Below are the code and all the weights of a small trained network. Each question names an input and a target symbol and asks about switching units off, where a switched-off unit gives its printed mean instead of its output.

import numpy as np


def w(rows, s, z=0):
    codes = np.array(rows[::2]) - 128.0
    scale = np.full(codes.shape[1], s)
    scale[-1] = z or s
    return codes * scale


def norm(h):
    return h / np.sqrt((h * h).mean(-1, keepdims=True) + 1e-5)


def f(y):
    return np.maximum(y, 0)


def softmax(a):
    e = np.exp(a - a.max(-1, keepdims=True))
    return e / e.sum(-1, keepdims=True)


def log_softmax(a):
    a = a - a.max(-1, keepdims=True)
    return a - np.log(np.exp(a).sum(-1, keepdims=True))


def net(x, mask):
    ids = ['ΔΞαβγεζμστ'.index(c) for c in x.split()]
    T = len(ids)
    res = E[ids] + P[:T]
    r = norm(res)
    for j in range(2):
        rows = slice(2 * j, 2 * j + 2)
        q, k, v = (r @ M[0][rows].T for M in (Q, K, V))
        z = softmax(np.where(np.tri(T) > 0, q @ k.T / 2**0.5, -1e9)) @ v
        o = O[0][rows]
        res = res + np.where(mask[j], z, o[:, -1]) @ o[:, :-1]
    y = f(norm(res) @ A[0][:, :-1].T + A[0][:, -1])
    res = res + np.where(mask[2:18], y, B[0][:, -1]) @ B[0][:, :-1]
    return log_softmax(norm(res)[-1] @ U[:, :-1].T + U[:, -1])


Q, K, V, O, A, B = {}, {}, {}, {}, {}, {}
E = w([
[99,2,137,116],'Δ',
[142,140,131,121],'Ξ',
[122,145,120,125],'α',
[93,19,119,122],'β',
[194,153,182,114],'γ',
[87,145,122,131],'ε',
[101,105,174,150],'ζ',
[99,100,171,150],'μ',
[152,21,136,174],'σ',
[145,82,99,198],'τ',
],0.0098)
P = w([
[148,186,98,138],'0',
[16,30,74,148],'1',
[41,45,70,100],'2',
[187,131,222,5],'3',
[23,114,100,185],'4',
[78,72,88,101],'5',
[181,123,196,7],'6',
[39,132,118,184],'7',
[89,86,105,93],'8',
[170,135,191,3],'9',
[54,143,120,192],'10',
[93,99,116,83],'11',
[167,129,176,3],'12',
[74,145,117,191],'13',
],0.0066)
Q[0] = w([
[199,89,3,226],'head 0',
[192,134,103,44],'head 0',
[189,156,171,2],'head 1',
[85,167,57,221],'head 1',
],0.0073)
K[0] = w([
[21,159,124,44],'head 0',
[101,133,195,208],'head 0',
[137,253,73,194],'head 1',
[32,70,227,25],'head 1',
],0.0062)
V[0] = w([
[33,159,235,89],'head 0',
[113,160,143,77],'head 0',
[110,112,203,179],'head 1',
[2,110,189,99],'head 1',
],0.0081)
O[0] = w([
[39,112,140,88,169],'head 0',
[81,89,82,114,106],'head 0',
[116,84,254,201,140],'head 1',
[131,214,219,110,254],'head 1',
],0.0075,0.0038)
A[0] = w([
[160,225,141,84,168],'neuron 0',
[41,106,110,34,106],'neuron 1',
[192,133,159,124,152],'neuron 2',
[130,124,220,82,56],'neuron 3',
[87,135,96,241,119],'neuron 4',
[69,78,116,116,85],'neuron 5',
[166,102,151,89,40],'neuron 6',
[158,94,59,146,164],'neuron 7',
[64,143,123,90,105],'neuron 8',
[91,64,123,75,106],'neuron 9',
[155,123,43,41,187],'neuron 10',
[103,129,49,62,117],'neuron 11',
[102,139,117,254,116],'neuron 12',
[79,116,162,94,142],'neuron 13',
[170,87,33,75,2],'neuron 14',
[84,81,190,119,125],'neuron 15',
],0.0081,0.0035)
B[0] = w([
[179,121,73,190,195],'neuron 0',
[156,223,123,159,237],'neuron 1',
[85,210,118,151,160],'neuron 2',
[130,148,134,72,215],'neuron 3',
[254,126,178,130,178],'neuron 4',
[122,121,116,171,181],'neuron 5',
[154,169,132,143,145],'neuron 6',
[66,117,121,120,161],'neuron 7',
[164,154,96,120,198],'neuron 8',
[135,129,63,167,194],'neuron 9',
[95,37,77,50,191],'neuron 10',
[190,55,193,68,167],'neuron 11',
[131,48,127,160,180],'neuron 12',
[97,124,76,135,239],'neuron 13',
[131,44,80,197,157],'neuron 14',
[138,108,94,89,254],'neuron 15',
],0.0069,0.0053)
U = w([
[107,109,101,100,92],'Δ',
[205,159,65,27,90],'Ξ',
[182,136,75,136,71],'α',
[194,96,81,164,106],'β',
[211,147,232,64,133],'γ',
[58,203,94,193,181],'ε',
[57,137,253,96,94],'ζ',
[29,135,249,108,105],'μ',
[165,64,156,172,213],'σ',
[227,97,203,237,253],'τ',
],0.0077,0.0046)

Each question gives the input, a string of symbols that net reads in full, and the target symbol t.
The units are the heads (2 rows each of Q, K, V and O) and the neurons (one row each of A and B). Each row of codes is followed by its name. A weight is (code - 128) times the scale printed after its matrix; where a second scale follows, it is the last column's (O, A, B and U).
mask holds one flag per unit, heads first, then neurons. A switched-off unit (its flag False) gives its mean, the last column of its rows in O or B, instead of its output. The means were averaged over made-up inputs and are rounded, as every weight is.
A unit's drop is (log p(t) with every unit on - log p(t) with that unit switched off) / (log p(t) with every unit on - log p(t) with every unit switched off).
The circuit of an input: a set's keep is (log p(t) with only the set's units on - log p(t) with every unit switched off) / (log p(t) with every unit on - log p(t) with every unit switched off). Starting from the 12 units with the biggest drops (on a tie, the unit counted first), units are removed one at a time, each time the one whose removal leaves the highest keep (on an exact tie, the one counted first), for as long as the keep stays at least 0.8.
circuit, biggest first: the units of the circuit, biggest drop first
most important unit: the unit with the biggest drop
k most important neurons: the k neurons with the biggest drops, biggest first
which heads matter: for each layer, one digit per head in row order, 1 if its drop is at least 0.15 and else 0, layers parted by /
drop of u: that unit's drop, to one decimal
input τ Δ τ α τ τ ε ε, target τ: which heads matter : 10
input Δ μ μ, target μ: circuit, biggest first : (head 1)
input τ Δ ε τ Ξ, target τ: which heads matter : 00
input Δ μ β τ Ξ ε Δ Ξ ζ σ γ τ τ, target γ: which heads matter : 01
input τ μ μ μ ε, target μ: which heads matter : 01
input β Ξ ε Δ Δ σ ε μ α Ξ τ ε ε Δ, target ε: 2 most important neurons : (neuron 1; neuron 10)
input Δ Ξ ε ε τ ε β β, target ε: which heads matter : 11
input Δ β ζ ε γ Ξ Δ α γ μ Ξ β τ α, target τ: 2 most important neurons : (neuron 4; neuron 0)
input Ξ ε τ σ ε, target τ: which heads matter : 00
input ζ μ Δ Δ τ Ξ ε ζ Ξ α ζ, target μ: 3 most important neurons : (neuron 0; neuron 9; neuron 1)
input ζ β Ξ β γ ε Ξ ε ε μ ζ, target μ: circuit, biggest first : (head 1; head 0)
input μ τ ε γ Ξ τ Δ ε ε Ξ τ σ τ α, target τ: circuit, biggest first : (neuron 4; neuron 12)
input ε τ ε τ ζ, target τ: 2 most important neurons : (neuron 4; neuron 10)
input Ξ ε ε Ξ τ, target τ: 2 most important neurons : (neuron 4; neuron 10)
input ε ε ε ζ ε α ε β, target ε: most important unit : head 0
input ε ε Ξ ζ, target Ξ: drop of neuron 1 : 0.1
input β τ Δ Ξ τ τ Ξ Ξ, target τ: drop of neuron 4 : 0.1
input Δ ε γ Δ σ ζ τ, target γ: drop of neuron 1 : 0.2
input ζ Δ μ, target μ: drop of head 1 : 1.5
input ε ε τ μ, target Ξ: most important neuron : (neuron 0)
